Below are the code and all the weights of a small trained network. Each question names an input and a class and asks about switching units off, where a switched-off unit gives its printed mean instead of its output.

import numpy as np


def w(rows, s, z=0):
    codes = np.array(rows[::2]) - 128.0
    scale = np.full(codes.shape[1], s)
    scale[-1] = z or s
    return codes * scale


def norm(h):
    return h / np.sqrt((h * h).mean(-1, keepdims=True) + 1e-5)


def f(y):
    return np.maximum(y, 0)


def log_softmax(a):
    a = a - a.max(-1, keepdims=True)
    return a - np.log(np.exp(a).sum(-1, keepdims=True))


def net(x, mask):
    res = np.array(x, float).reshape(1, 6) / 4 @ E
    u = 0
    for l in range(3):
        y = f(norm(res) @ A[l][:, :-1].T + A[l][:, -1])
        res = res + np.where(mask[u : u + 10], y, B[l][:, -1]) @ B[l][:, :-1]
        u += 10
    return log_softmax(norm(res)[-1] @ U[:, :-1].T + U[:, -1])


A, B = {}, {}
E = w([
[114,79,130,174,73,141,146],'x0',
[178,109,174,48,77,140,99],'x1',
[164,201,128,83,139,177,195],'x2',
[101,154,53,106,128,126,1],'x3',
[61,155,173,127,58,160,83],'x4',
[126,96,170,108,179,204,99],'x5',
],0.007)
A[0] = w([
[150,127,148,62,143,192,152,223],'0.n0',
[56,84,2,191,140,66,161,56],'0.n1',
[153,202,75,124,122,137,153,143],'0.n2',
[139,96,34,121,125,109,141,8],'0.n3',
[133,168,195,100,164,180,73,68],'0.n4',
[64,21,92,103,70,116,106,85],'0.n5',
[92,183,105,179,135,73,77,137],'0.n6',
[222,110,71,227,164,141,171,177],'0.n7',
[121,171,55,115,241,137,195,227],'0.n8',
[7,115,177,72,65,165,137,100],'0.n9',
],0.0067,0.0016)
B[0] = w([
[129,244,222,211,134,97,146,210],'0.n0',
[181,167,227,37,112,158,72,231],'0.n1',
[105,150,2,72,70,197,216,187],'0.n2',
[22,89,170,189,157,110,64,166],'0.n3',
[186,244,172,149,167,138,118,184],'0.n4',
[152,80,95,218,150,143,145,191],'0.n5',
[125,136,193,90,73,85,152,204],'0.n6',
[174,84,79,157,169,193,109,229],'0.n7',
[203,55,112,100,157,26,155,254],'0.n8',
[102,109,146,48,124,118,152,194],'0.n9',
],0.0061,0.0051)
A[1] = w([
[36,86,151,11,104,136,150,135],'1.n0',
[214,119,36,78,186,107,107,200],'1.n1',
[41,167,128,135,41,200,174,132],'1.n2',
[154,116,239,171,29,215,196,228],'1.n3',
[136,49,103,115,81,118,69,253],'1.n4',
[160,177,82,218,96,40,21,96],'1.n5',
[185,110,91,130,79,48,165,227],'1.n6',
[166,117,76,84,81,119,16,214],'1.n7',
[234,58,106,229,158,214,116,130],'1.n8',
[150,1,176,201,172,110,51,136],'1.n9',
],0.0073,0.0022)
B[1] = w([
[152,54,113,146,128,49,135,168],'1.n0',
[140,43,138,139,78,116,153,255],'1.n1',
[146,94,114,88,104,135,125,184],'1.n2',
[122,147,122,54,117,98,80,251],'1.n3',
[131,221,64,186,120,103,229,209],'1.n4',
[59,170,111,110,108,100,89,202],'1.n5',
[158,83,74,214,201,141,99,221],'1.n6',
[95,191,68,163,125,204,121,236],'1.n7',
[185,45,255,125,127,153,106,233],'1.n8',
[168,108,124,114,129,97,174,243],'1.n9',
],0.0087,0.0063)
A[2] = w([
[154,190,120,109,162,222,168,198],'2.n0',
[142,177,209,102,2,191,176,248],'2.n1',
[195,105,178,64,159,78,187,53],'2.n2',
[172,228,85,160,162,137,124,218],'2.n3',
[180,177,170,65,139,91,136,111],'2.n4',
[139,56,149,158,172,147,129,207],'2.n5',
[171,135,36,184,67,145,47,215],'2.n6',
[163,94,99,86,96,150,83,68],'2.n7',
[204,139,164,83,136,55,200,122],'2.n8',
[123,177,65,118,215,181,50,51],'2.n9',
],0.0079,0.0019)
B[2] = w([
[155,149,89,254,136,137,182,170],'2.n0',
[74,59,143,115,168,64,37,210],'2.n1',
[77,157,45,123,83,78,143,253],'2.n2',
[136,76,79,178,78,209,215,202],'2.n3',
[97,173,158,136,69,183,4,195],'2.n4',
[187,104,210,111,238,78,198,216],'2.n5',
[58,103,87,116,158,132,198,246],'2.n6',
[77,125,102,229,37,74,47,163],'2.n7',
[105,95,66,186,167,172,167,254],'2.n8',
[77,173,139,156,157,124,194,176],'2.n9',
],0.0066)
U = w([
[126,104,178,21,66,57,58,82],'0',
[102,158,32,191,80,130,153,192],'1',
[254,54,122,161,188,79,193,206],'2',
[167,220,206,152,153,200,87,3],'3',
],0.013,0.0039)

Each question gives the input, the list of numbers given to net, and the class t.
The units are the neurons (one row each of A and B). Each row of codes is followed by its name. A weight is (code - 128) times the scale printed after its matrix; where a second scale follows, it is the last column's (A, B and U).
mask holds one flag per neuron, layer by layer. A switched-off neuron (its flag False) gives its mean, the last column of its row in B, instead of its output. The means were averaged over made-up inputs and are rounded, as every weight is.
A unit's drop is (log p(t) with every unit on - log p(t) with that unit switched off) / (log p(t) with every unit on - log p(t) with every unit switched off).
The circuit of an input: a set's keep is (log p(t) with only the set's units on - log p(t) with every unit switched off) / (log p(t) with every unit on - log p(t) with every unit switched off). Starting from the 12 units with the biggest drops (on a tie, the unit counted first), units are removed one at a time, each time the one whose removal leaves the highest keep (on an exact tie, the one counted first), for as long as the keep stays at least 0.8.
units of the circuit, in order: the units of the circuit, biggest drop first
k most important neurons: the k neurons with the biggest drops, biggest first
k most important neurons of layer l: the k neurons of layer l with the biggest drops, biggest first
drop when u is switched off: that unit's drop, to one decimal
input [-3,1,-1,2,-2,-1], class 1: 2 most important neurons of layer 1	[1.n8, 1.n7]
input [-4,5,1,-8,-4,8], class 3: units of the circuit, in order	[0.n0, 2.n4, 1.n1]
input [-5,-1,1,-5,2,4], class 3: units of the circuit, in order	[2.n4, 1.n1]
input [-5,-8,7,2,2,0], class 2: units of the circuit, in order	[0.n8]
input [5,3,3,0,0,-2], class 0: 2 most important neurons	[0.n8, 1.n3]
input [0,-4,6,-5,7,7], class 3: 2 most important neurons of layer 1	[1.n1, 1.n8]
input [0,3,-3,5,-8,-4], class 1: 2 most important neurons	[1.n7, 1.n5]
input [0,8,5,1,0,0], class 3: units of the circuit, in order	[0.n0, 2.n4]
input [-8,1,-6,2,-3,3], class 1: units of the circuit, in order	[1.n8, 1.n7]
input [-6,8,2,2,8,6], class 3: 2 most important neurons	[0.n4, 1.n1]
input [2,6,1,-8,-2,-3], class 0: 3 most important neurons of layer 1	[1.n3, 1.n4, 1.n7]
input [5,8,-2,-2,2,1], class 0: 2 most important neurons	[1.n3, 0.n8]
input [-6,-7,-2,1,6,0], class 0: 2 most important neurons	[0.n6, 1.n4]
input [2,7,4,-7,3,8], class 0: units of the circuit, in order	[1.n3]
input [-5,5,3,3,-5,5], class 1: 2 most important neurons	[1.n8, 0.n7]
input [2,7,-5,-2,4,-1], class 1: 2 most important neurons	[1.n4, 0.n8]
input [-2,4,-1,0,4,2], class 0: 3 most important neurons of layer 1	[1.n7, 1.n6, 1.n4]
input [3,8,-4,2,-1,6], class 0: 2 most important neurons	[1.n6, 1.n8]
input [-1,7,-5,-4,6,-5], class 1: 2 most important neurons of layer 1	[1.n4, 1.n8]
input [-8,6,-1,-5,2,-7], class 1: most important neuron of layer 1	[1.n6]
input [-6,0,-3,-4,3,8], class 3: drop when 0.n4 is switched off	0.3
input [-5,1,7,6,-1,4], class 1: drop when 1.n1 is switched off	0.1
